Here is a tiny trained network, its code and every weight. The questions are about switching its units off for an input and a target symbol, where a switched-off unit gives its printed mean instead of its output.

import numpy as np


def w(rows, s, z=0):
    codes = np.array(rows[::2]) - 128.0
    scale = np.full(codes.shape[1], s)
    scale[-1] = z or s
    return codes * scale


def f(y):
    return np.maximum(y, 0)


def softmax(a):
    e = np.exp(a - a.max(-1, keepdims=True))
    return e / e.sum(-1, keepdims=True)


def log_softmax(a):
    a = a - a.max(-1, keepdims=True)
    return a - np.log(np.exp(a).sum(-1, keepdims=True))


def net(x, mask):
    ids = ['αβγδεηθλξπτψ'.index(c) for c in x.split()]
    T = len(ids)
    res = E[ids] + P[:T]
    u = 0
    for l in range(2):
        q, k, v = (res @ M[l].T for M in (Q, K, V))
        z = softmax(np.where(np.tri(T) > 0, q @ k.T / 4**0.5, -1e9)) @ v
        res = res + np.where(mask[u], z, O[l][:, -1]) @ O[l][:, :-1]
        u += 1
        y = f(res @ A[l][:, :-1].T + A[l][:, -1])
        res = res + np.where(mask[u : u + 8], y, B[l][:, -1]) @ B[l][:, :-1]
        u += 8
    return log_softmax(res[-1] @ U[:, :-1].T + U[:, -1])


Q, K, V, O, A, B = {}, {}, {}, {}, {}, {}
E = w([
[129,76,119,65],'α',
[161,100,164,111],'β',
[118,52,152,102],'γ',
[204,146,185,105],'δ',
[56,138,39,97],'ε',
[88,52,150,143],'η',
[252,133,61,77],'θ',
[81,111,121,166],'λ',
[191,212,120,111],'ξ',
[208,140,151,80],'π',
[159,133,91,184],'τ',
[128,133,182,164],'ψ',
],0.022)
P = w([
[53,181,210,93],'0',
[56,175,209,90],'1',
[79,171,200,97],'2',
[157,137,153,134],'3',
[126,154,177,113],'4',
[148,146,166,122],'5',
[156,143,165,124],'6',
[149,151,173,119],'7',
[196,133,146,141],'8',
[179,139,161,129],'9',
[253,113,119,166],'10',
],0.0062)
Q[0] = w([
[109,88,63,246],'L0H0',
[178,112,128,160],'L0H0',
[86,143,139,236],'L0H0',
[98,140,93,130],'L0H0',
],0.012)
K[0] = w([
[107,138,8,149],'L0H0',
[184,181,77,163],'L0H0',
[105,189,102,135],'L0H0',
[103,159,129,122],'L0H0',
],0.017)
V[0] = w([
[126,168,127,86],'L0H0',
[70,113,152,127],'L0H0',
[173,78,163,88],'L0H0',
[221,128,127,255],'L0H0',
],0.0065)
O[0] = w([
[119,99,105,175,179],'L0H0',
[103,128,119,127,78],'L0H0',
[89,122,128,102,255],'L0H0',
[2,161,181,74,112],'L0H0',
],0.0084,0.003)
A[0] = w([
[178,128,179,80,147],'L0N0',
[198,252,125,56,191],'L0N1',
[111,99,69,102,96],'L0N2',
[191,87,183,160,253],'L0N3',
[119,82,116,136,72],'L0N4',
[101,214,45,153,26],'L0N5',
[123,122,62,181,78],'L0N6',
[71,145,118,194,197],'L0N7',
],0.015,0.004)
B[0] = w([
[114,94,117,18,218],'L0N0',
[217,92,57,76,246],'L0N1',
[99,81,106,86,150],'L0N2',
[41,149,198,51,222],'L0N3',
[78,178,197,152,141],'L0N4',
[89,227,101,31,152],'L0N5',
[78,177,97,47,147],'L0N6',
[164,125,2,186,154],'L0N7',
],0.0086,0.014)
Q[1] = w([
[215,103,209,11],'L1H0',
[177,49,72,101],'L1H0',
[149,198,155,100],'L1H0',
[162,133,41,255],'L1H0',
],0.0064)
K[1] = w([
[102,154,102,60],'L1H0',
[158,105,62,144],'L1H0',
[157,168,156,94],'L1H0',
[248,127,141,168],'L1H0',
],0.013)
V[1] = w([
[47,51,48,106],'L1H0',
[55,155,159,128],'L1H0',
[224,102,37,182],'L1H0',
[156,255,9,38],'L1H0',
],0.0064)
O[1] = w([
[144,2,129,195,176],'L1H0',
[148,80,166,129,119],'L1H0',
[163,75,74,164,106],'L1H0',
[198,105,119,133,251],'L1H0',
],0.01,0.025)
A[1] = w([
[44,84,105,174,15],'L1N0',
[129,106,200,203,235],'L1N1',
[172,124,123,62,69],'L1N2',
[66,149,178,245,179],'L1N3',
[173,130,77,183,254],'L1N4',
[149,95,45,123,168],'L1N5',
[25,80,115,152,12],'L1N6',
[167,56,239,102,111],'L1N7',
],0.011,0.0053)
B[1] = w([
[156,73,196,206,136],'L1N0',
[224,121,158,124,151],'L1N1',
[124,122,123,146,246],'L1N2',
[185,182,58,253,142],'L1N3',
[7,122,45,115,194],'L1N4',
[161,150,246,182,237],'L1N5',
[188,29,162,99,144],'L1N6',
[59,195,94,120,252],'L1N7',
],0.011,0.028)
U = w([
[88,23,46,93,170],'α',
[77,180,119,156,100],'β',
[108,85,181,128,79],'γ',
[129,137,36,95,120],'δ',
[121,123,109,145,193],'ε',
[139,135,200,174,6],'η',
[157,23,100,104,116],'θ',
[98,109,103,176,254],'λ',
[162,183,55,162,145],'ξ',
[181,138,170,107,91],'π',
[75,158,2,167,113],'τ',
[126,223,145,196,125],'ψ',
],0.012,0.0044)

Each question gives the input, a string of symbols that net reads in full, and the target symbol t.
The units are the heads (4 rows each of Q, K, V and O) and the neurons (one row each of A and B). Each row of codes is followed by its name. A weight is (code - 128) times the scale printed after its matrix; where a second scale follows, it is the last column's (O, A, B and U).
mask holds one flag per unit, layer by layer, with each layer's heads first. A switched-off unit (its flag False) gives its mean, the last column of its rows in O or B, instead of its output. The means were averaged over made-up inputs and are rounded, as every weight is.
A unit's drop is (log p(t) with every unit on - log p(t) with that unit switched off) / (log p(t) with every unit on - log p(t) with every unit switched off).
The circuit of an input: a set's keep is (log p(t) with only the set's units on - log p(t) with every unit switched off) / (log p(t) with every unit on - log p(t) with every unit switched off). Starting from the 12 units with the biggest drops (on a tie, the unit counted first), units are removed one at a time, each time the one whose removal leaves the highest keep (on an exact tie, the one counted first), for as long as the keep stays at least 0.8.
units of the circuit, in order: the units of the circuit, biggest drop first
k most important neurons: the k neurons with the biggest drops, biggest first
k most important neurons of layer l: the k neurons of layer l with the biggest drops, biggest first
drop of u: that unit's drop, to one decimal
input τ η π π δ ξ ψ λ, target λ: 3 most important neurons of layer 0 : L0N7; L0N3; L0N5
input α τ γ ξ π γ π ψ, target ψ: 3 most important neurons : L1N3; L0N1; L1N4
input δ β ξ τ, target τ: units of the circuit, in order : L1N4; L0N7
input α β ξ β, target β: 3 most important neurons : L0N1; L0N3; L1N5
input ψ ξ ξ, target ξ: 2 most important neurons of layer 0 : L0N3; L0N1
input γ δ π τ δ, target δ: units of the circuit, in order : L1N5; L0N0; L1H0
input ξ δ δ γ δ ψ ψ, target ψ: units of the circuit, in order : L0N1; L1N3; L1H0; L0N0
input γ ξ γ ξ α τ δ π π θ β, target β: 2 most important neurons of layer 1 : L1N5; L1N7
input β π π, target π: most important neuron : L0N1
input λ π β γ η δ π β θ λ, target λ: 2 most important neurons : L0N7; L0N3
input δ α α π β α η ξ ξ τ, target τ: 3 most important neurons : L1N4; L0N7; L0N3
input δ ψ ξ θ ψ θ α ψ η, target η: 4 most important neurons of layer 1 : L1N6; L1N4; L1N3; L1N0
input τ β π, target π: 4 most important neurons : L0N1; L1N4; L1N5; L0N0
input λ ψ τ η, target η: 3 most important neurons : L0N1; L1N4; L1N6
input ψ α π η δ, target δ: 3 most important neurons of layer 0 : L0N1; L0N7; L0N0
input π ψ ξ, target ξ: 3 most important neurons : L1N5; L1N4; L0N1
input ξ π π π ξ λ τ ξ π π γ, target γ: 2 most important neurons of layer 0 : L0N1; L0N3
input π α π δ θ, target θ: drop of L1N7 : 1.2
input δ γ τ π θ τ α γ η θ, target θ: drop of L0N1 : 0.8
input ξ π λ π γ, target γ: drop of L0N1 : 2.4
